Each row has a name. Each piece below is followed by the name of the row it came from, unless a question asks for something else. Each question is about the rows just above it.

1.562 -6.599 -0.151 -5.184 3.293 -5.466 -0.079 -0.527 -3.697 -0.199 -> (115)
-8.506 -2.579 -8.965 -0.172 -1.584 -2.511 -0.076 -4.498 2.040 -0.559 -> (116)
-3.962 4.008 -2.217 -0.122 -2.436 1.657 -0.060 -7.484 -2.103 -0.472 -> (57)
1.259 -2.692 0.661 -0.036 3.923 -0.849 -0.083 7.536 -0.714 -0.768 -> (54)
-0.089 -0.828 -1.989 -0.085 2.130 -5.648 0.832 -1.095 1.814 -5.123 -> (140)
-6.178 -6.557 -7.609 -0.146 1.984 -4.230 -0.076 0.042 2.056 -0.680 -> (156)
-0.996 6.908 -0.080 -0.358 -3.591 2.837 0.557 0.537 -0.064 2.462 -> (68)
-5.123 -1.989 -5.648 -0.084 2.130 -1.095 -0.089 0.832 1.814 -0.828 -> (61)
-5.184 -5.466 -6.599 -0.151 -0.199 -3.697 -0.079 3.293 1.562 -0.528 -> (182)
Put -5.648 -5.123 -1.989 -1.095 -0.828 -0.089 -0.085 0.832 1.814 2.130 back in order: which row is it? | (140)
Which row holds these entries in another order? -0.559 2.040 -4.498 -0.076 -2.511 -1.584 -0.172 -8.965 -2.579 -8.506 | (116)
-0.528 -5.184 -5.466 -6.599 -0.151 -0.199 -3.697 -0.079 3.293 1.562 is which row reordered? | (182)
Which row holds these entries in another order? 2.462 -0.064 0.537 0.557 2.837 -3.591 -0.358 -0.080 6.908 -0.996 | (68)
Which row holds these entries in another order? -0.828 1.814 0.832 -0.089 -1.095 2.130 -0.084 -5.648 -1.989 -5.123 | (61)
Put -0.076 0.042 2.056 -0.680 -6.178 -6.557 -7.609 -0.146 1.984 -4.230 back in order: which row is it? | (156)

0.056 -2.567 1.131 -0.271 -3.143 -2.047 -0.822 -0.179 3.581 1.843  (70)
6.627 -6.532 -5.502 0.180 8.841 -8.154 -1.073 1.364 5.405 -2.806  (90)
-0.179 1.844 3.581 1.131 -0.822 -2.047 -3.143 -2.567 -0.271 0.056  (53)
-2.567 -0.822 -3.142 -2.047 -0.179 1.843 0.056 1.131 -0.271 3.581  (44)
Which row holds these entries in another order? -0.179 -3.142 -2.047 -0.271 -0.822 -2.567 1.131 3.581 1.843 0.056 | (44)
-0.822 -3.143 3.581 1.131 0.056 -2.047 -0.271 -0.179 -2.567 1.844 is which row reordered? | (53)
Put -8.154 -6.532 -5.502 -2.806 -1.073 0.180 1.364 5.405 6.627 8.841 back in order: which row is it? | (90)
Which row holds these entries in another order? -2.047 -0.179 1.843 0.056 1.131 -0.271 3.581 -2.567 -0.822 -3.142 | (44)
Which row holds these entries in another order? -0.822 3.581 0.056 1.843 -3.143 -0.179 -2.567 1.131 -2.047 -0.271 | (70)
3.581 -0.822 -2.567 1.843 -0.179 -2.047 0.056 -0.271 -3.142 1.131 is which row reordered? | (44)
-0.179 3.581 1.843 0.056 -2.567 1.131 -0.271 -3.143 -2.047 -0.822 is which row reordered? | (70)

3.923 -6.652 -3.604 -7.653 -> (134)
2.685 -1.993 -6.207 -7.496 -> (65)
3.923 -6.652 -3.987 -7.653 -> (21)
-6.652 -3.604 -7.653 3.922 -> (114)
3.923 -6.652 -3.988 -7.653 -> (28)
Put -7.653 -3.604 -6.652 3.923 back in order: which row is it? | (134)
2.685 -7.496 -6.207 -1.993 is which row reordered? | (65)
Put -7.653 3.923 -6.652 -3.987 back in order: which row is it? | (21)

-1.051 2.637 -0.641 -2.288 3.471 2.891 0.582 1.171 1.891 -4.257 0.894
 -1.618 2.683 -4.861 -1.173 -4.255 -2.374 4.174 -4.983 0.962 2.420
 -2.727 2.840 2.698 4.946 -2.591 0.136 -2.182 -2.307 4.521 -3.203 -0.190
 0.884 -2.151 -0.411 0.656 -2.361 1.636 -1.628 4.959 -1.278 0.552 -> (98)
-2.727 -2.374 -2.288 0.582 0.656 1.891 -4.257 -2.307 2.840 -4.983 3.471
 2.637 4.521 0.552 -1.051 -4.861 0.884 2.683 -2.182 -3.203 1.636 2.891
 0.136 2.698 4.946 -1.628 -1.618 -1.278 4.174 -0.411 -0.190 -4.255 1.171
 -2.591 -1.173 2.420 0.962 -2.361 -0.640 0.894 -2.151 4.959 -> (81)
0.365 -3.416 -5.054 -0.114 -0.624 -4.767 2.759 -1.205 -3.304 4.956
 -2.834 -0.449 2.378 2.686 -1.692 5.578 -1.082 -2.364 1.272 3.834 -1.163
 -3.077 -1.185 -1.297 -1.632 1.911 -1.425 2.522 -6.411 2.339 0.558
 -0.562 -2.404 3.182 -1.802 -1.076 0.672 3.316 0.139 2.266 -5.536 -1.368 -> (67)
1.296 -0.014 -0.895 -0.704 -2.912 0.238 -0.851 0.638 3.349 -2.815 -1.943
 2.804 -2.726 -3.366 1.979 -3.305 -1.007 -0.042 -1.671 -0.933 0.648
 4.917 -0.321 2.076 0.803 1.720 -2.838 -1.620 1.483 -1.629 0.730 -2.402
 0.357 1.639 1.152 -1.509 -1.246 0.454 -3.598 -0.732 -2.572 3.269 -> (153)
-1.483 -1.420 -0.182 -1.255 1.020 0.200 2.104 -2.012 -1.688 -0.789
 -3.050 -2.506 -2.201 -1.152 -1.611 -0.987 -1.060 2.175 -0.366 -0.162
 2.934 -3.428 -0.139 0.263 -1.132 0.306 0.864 1.511 0.409 -1.606 -0.488
 1.321 2.559 -4.657 -4.326 -2.516 -0.190 1.302 -0.736 -0.472 1.864
 -1.866 -> (104)
-0.818 -0.037 1.349 0.554 0.359 -0.583 2.636 -0.971 -1.905 -0.952 -1.273
 -2.636 -4.094 -2.074 0.969 -1.184 0.082 1.510 -0.427 0.072 2.833 -2.581
 1.677 1.633 0.690 2.264 0.455 1.670 0.840 -2.147 0.773 1.331 2.369
 -4.252 -2.030 -0.627 -0.105 3.202 -1.500 -0.921 1.663 -0.031 -> (123)
Put -0.105 -2.636 -0.971 0.773 -0.031 1.349 0.840 1.670 -1.500 2.369 1.510
 -1.184 -0.037 -2.581 1.633 0.554 3.202 -1.273 1.331 0.455 -0.583 -1.905
 0.969 1.677 2.636 -4.094 2.264 2.833 -4.252 0.072 0.359 0.690 -0.921
 0.082 -0.627 1.663 -2.030 -0.427 -0.818 -0.952 -2.147 -2.074 back in order: which row is it? | (123)
Which row holds these entries in another order? 0.582 0.656 1.891 -4.257 -2.307 2.840 -4.983 3.471 2.637 4.521 0.552
 -1.051 -4.861 0.884 2.683 -2.182 -3.203 1.636 2.891 0.136 2.698 4.946
 -1.628 -1.618 -1.278 4.174 -0.411 -0.190 -4.255 1.171 -2.591 -1.173
 2.420 0.962 -2.361 -0.640 0.894 -2.151 4.959 -2.727 -2.374 -2.288 | (81)
-3.428 -0.987 2.104 -3.050 1.511 -1.483 -1.132 -0.472 -1.255 -2.506
 0.263 -4.326 0.200 1.020 0.864 -0.182 1.321 -1.420 -1.606 0.409 -0.190
 2.175 -0.736 -1.611 -1.060 -0.162 0.306 -4.657 -2.201 -0.139 -2.012
 2.559 1.864 -0.488 -2.516 1.302 -1.688 -0.366 -0.789 -1.152 -1.866
 2.934 is which row reordered? | (104)
Which row holds these entries in another order? 4.959 -2.151 0.894 -0.640 -2.361 0.962 2.420 -1.173 -2.591 1.171 -4.255
 -0.190 -0.411 4.174 -1.278 -1.618 -1.628 4.946 2.698 0.136 2.891 1.636
 -3.203 -2.182 2.683 0.884 -4.861 -1.051 0.552 4.521 2.637 3.471 -4.983
 2.840 -2.307 -4.257 1.891 0.656 0.582 -2.288 -2.374 -2.727 | (81)
Put -1.866 -1.483 -1.420 -0.182 -1.255 1.020 0.200 2.104 -2.012 -1.688
 -0.789 -3.050 -2.506 -2.201 -1.152 -1.611 -0.987 -1.060 2.175 -0.366
 -0.162 2.934 -3.428 -0.139 0.263 -1.132 0.306 0.864 1.511 0.409 -1.606
 -0.488 1.321 2.559 -4.657 -4.326 -2.516 -0.190 1.302 -0.736 -0.472
 1.864 back in order: which row is it? | (104)

-0.169 -1.321 1.589 1.969 -> (7)
-6.901 0.742 -0.946 -7.254 -> (131)
1.536 8.435 -4.591 -3.814 -> (38)
-7.254 0.742 -6.901 -0.945 -> (60)
-0.945 -6.901 0.742 -7.254 is which row reordered? | (60)
Which row holds these entries in another order? -7.254 -6.901 -0.946 0.742 | (131)

-0.595 4.375 0.745 3.479 1.166 7.627 -2.230 5.613 -> (127)
1.567 -6.936 -1.603 -6.950 -1.774 -4.399 -2.286 -0.134 -> (135)
1.567 -2.286 -1.602 -0.135 -4.399 -6.950 -1.774 -6.936 -> (8)
7.627 4.375 0.744 -0.595 -2.230 1.166 3.479 5.613 -> (84)
-4.399 1.567 -1.603 -6.950 -2.286 -1.775 -0.134 -6.936 -> (35)
Which row holds these entries in another order? 1.166 3.479 5.613 7.627 4.375 0.744 -0.595 -2.230 | (84)
-0.595 0.744 5.613 1.166 7.627 -2.230 4.375 3.479 is which row reordered? | (84)
Put -6.950 -6.936 -4.399 -2.286 -1.774 -1.603 -0.134 1.567 back in order: which row is it? | (135)
-4.399 -2.286 -0.134 1.567 -6.936 -1.603 -6.950 -1.774 is which row reordered? | (135)
Which row holds these entries in another order? -2.230 5.613 -0.595 4.375 0.745 3.479 1.166 7.627 | (127)

-0.461 1.061 -0.006 -1.307 2.657 -5.180 1.378 -4.925 1.528 -2.288 3.825
 -5.044 -3.086 -4.272 -4.440 4.330 1.773 -1.486 -5.068 -6.264 3.183
 -0.872 -5.517 = (10)
3.183 1.528 -5.180 -5.068 -3.086 -0.461 -4.440 -1.307 3.825 -2.288
 -4.925 -5.517 1.378 1.061 -6.264 -4.272 -0.006 2.658 -1.486 -5.044
 4.330 1.773 -0.872 = (16)
-1.486 -4.925 1.378 -5.180 -0.006 -3.053 -0.461 -4.440 -4.272 4.330
 3.825 -5.044 -5.068 -5.517 1.773 1.528 3.183 -1.307 -2.288 1.061 -6.264
 2.658 -3.087 = (129)
3.183 1.528 -5.180 -5.068 -3.086 -0.461 -4.440 -1.307 3.825 -2.288
 -4.925 -5.517 1.378 1.061 -6.264 -4.272 -0.006 2.658 -1.486 -5.044
 4.330 1.773 -3.053 = (29)
3.183 -0.872 -5.517 -0.461 1.061 -0.006 -1.307 2.657 -5.180 1.378 -4.925
 1.528 -2.288 3.825 -5.044 -3.086 -4.272 -4.440 4.330 1.773 -1.486
 -5.068 -6.264 is which row reordered? | (10)
-3.053 1.773 4.330 -5.044 -1.486 2.658 -0.006 -4.272 -6.264 1.061 1.378
 -5.517 -4.925 -2.288 3.825 -1.307 -4.440 -0.461 -3.086 -5.068 -5.180
 1.528 3.183 is which row reordered? | (29)
Put -0.872 1.773 4.330 -5.044 -1.486 2.658 -0.006 -4.272 -6.264 1.061 1.378
 -5.517 -4.925 -2.288 3.825 -1.307 -4.440 -0.461 -3.086 -5.068 -5.180
 1.528 3.183 back in order: which row is it? | (16)

-1.363 -1.942 -0.771 -5.073 -1.320 -4.179 0.354 -5.152 -4.982 -5.005
 1.673 2.125 -4.358 0.698 -1.970 -0.195 -6.527 -5.276 2.009 -1.163
 -5.738 -0.522 -2.873 0.427 -5.492 3.107 2.753 0.602 -1.482 -3.052
 -1.493 = (105)
-0.008 -0.058 -0.065 -0.038 -0.025 -0.047 -0.045 -0.048 -0.043 -0.046
 -0.049 -0.065 -0.049 -0.063 -0.069 -0.046 -0.068 -0.054 -0.039 -0.032
 -0.036 -0.060 -0.043 -0.042 -0.049 -0.054 -0.043 -0.039 -0.036 -0.035
 -0.053 = (50)
0.758 0.581 -4.109 2.012 5.042 -0.904 -1.462 0.276 -0.877 -7.218 -3.317
 3.588 -1.056 -3.672 -0.531 4.424 -4.007 -5.825 3.636 4.853 -3.690 3.411
 2.285 3.939 0.510 3.161 4.074 -3.814 -6.491 3.316 2.875 = (146)
7.185 -9.728 -7.830 -3.722 0.849 -8.032 -1.305 -5.309 0.653 -1.818 1.292
 -5.362 -6.789 0.021 -8.500 -1.180 -3.996 -5.004 4.472 -2.673 4.249
 -6.656 -5.128 -4.025 -4.900 2.989 3.924 4.061 -1.710 -1.892 -4.757 = (109)
-7.830 -4.025 -1.818 -9.728 0.653 -5.128 0.849 -8.032 -5.005 -3.722
 -3.996 -1.710 1.292 4.061 -4.900 0.021 -6.656 -5.309 -1.305 3.924
 -4.757 -2.673 7.185 -8.500 4.472 2.989 -6.789 -1.180 4.249 -1.892
 -5.362 = (78)
-1.892 -4.900 -6.656 -8.500 -1.710 4.472 -5.004 4.249 -8.032 1.292 2.989
 -9.728 -5.309 -3.996 -5.362 4.061 -2.673 7.185 0.849 0.653 -1.180 0.021
 -4.757 -4.025 -1.818 -5.128 -3.721 3.924 -1.305 -6.789 -7.830 = (99)
Which row holds these entries in another order? -9.728 -8.500 -8.032 -7.830 -6.789 -6.656 -5.362 -5.309 -5.128 -5.004
 -4.900 -4.757 -4.025 -3.996 -3.722 -2.673 -1.892 -1.818 -1.710 -1.305
 -1.180 0.021 0.653 0.849 1.292 2.989 3.924 4.061 4.249 4.472 7.185 | (109)
Which row holds these entries in another order? 1.292 4.472 -5.004 -8.500 -1.892 -7.830 -1.180 -5.128 -3.722 -1.818
 0.653 -5.362 0.021 4.061 -9.728 -2.673 -6.656 3.924 -3.996 -4.757 2.989
 -4.900 -5.309 0.849 4.249 -1.305 -4.025 -1.710 -8.032 7.185 -6.789 | (109)

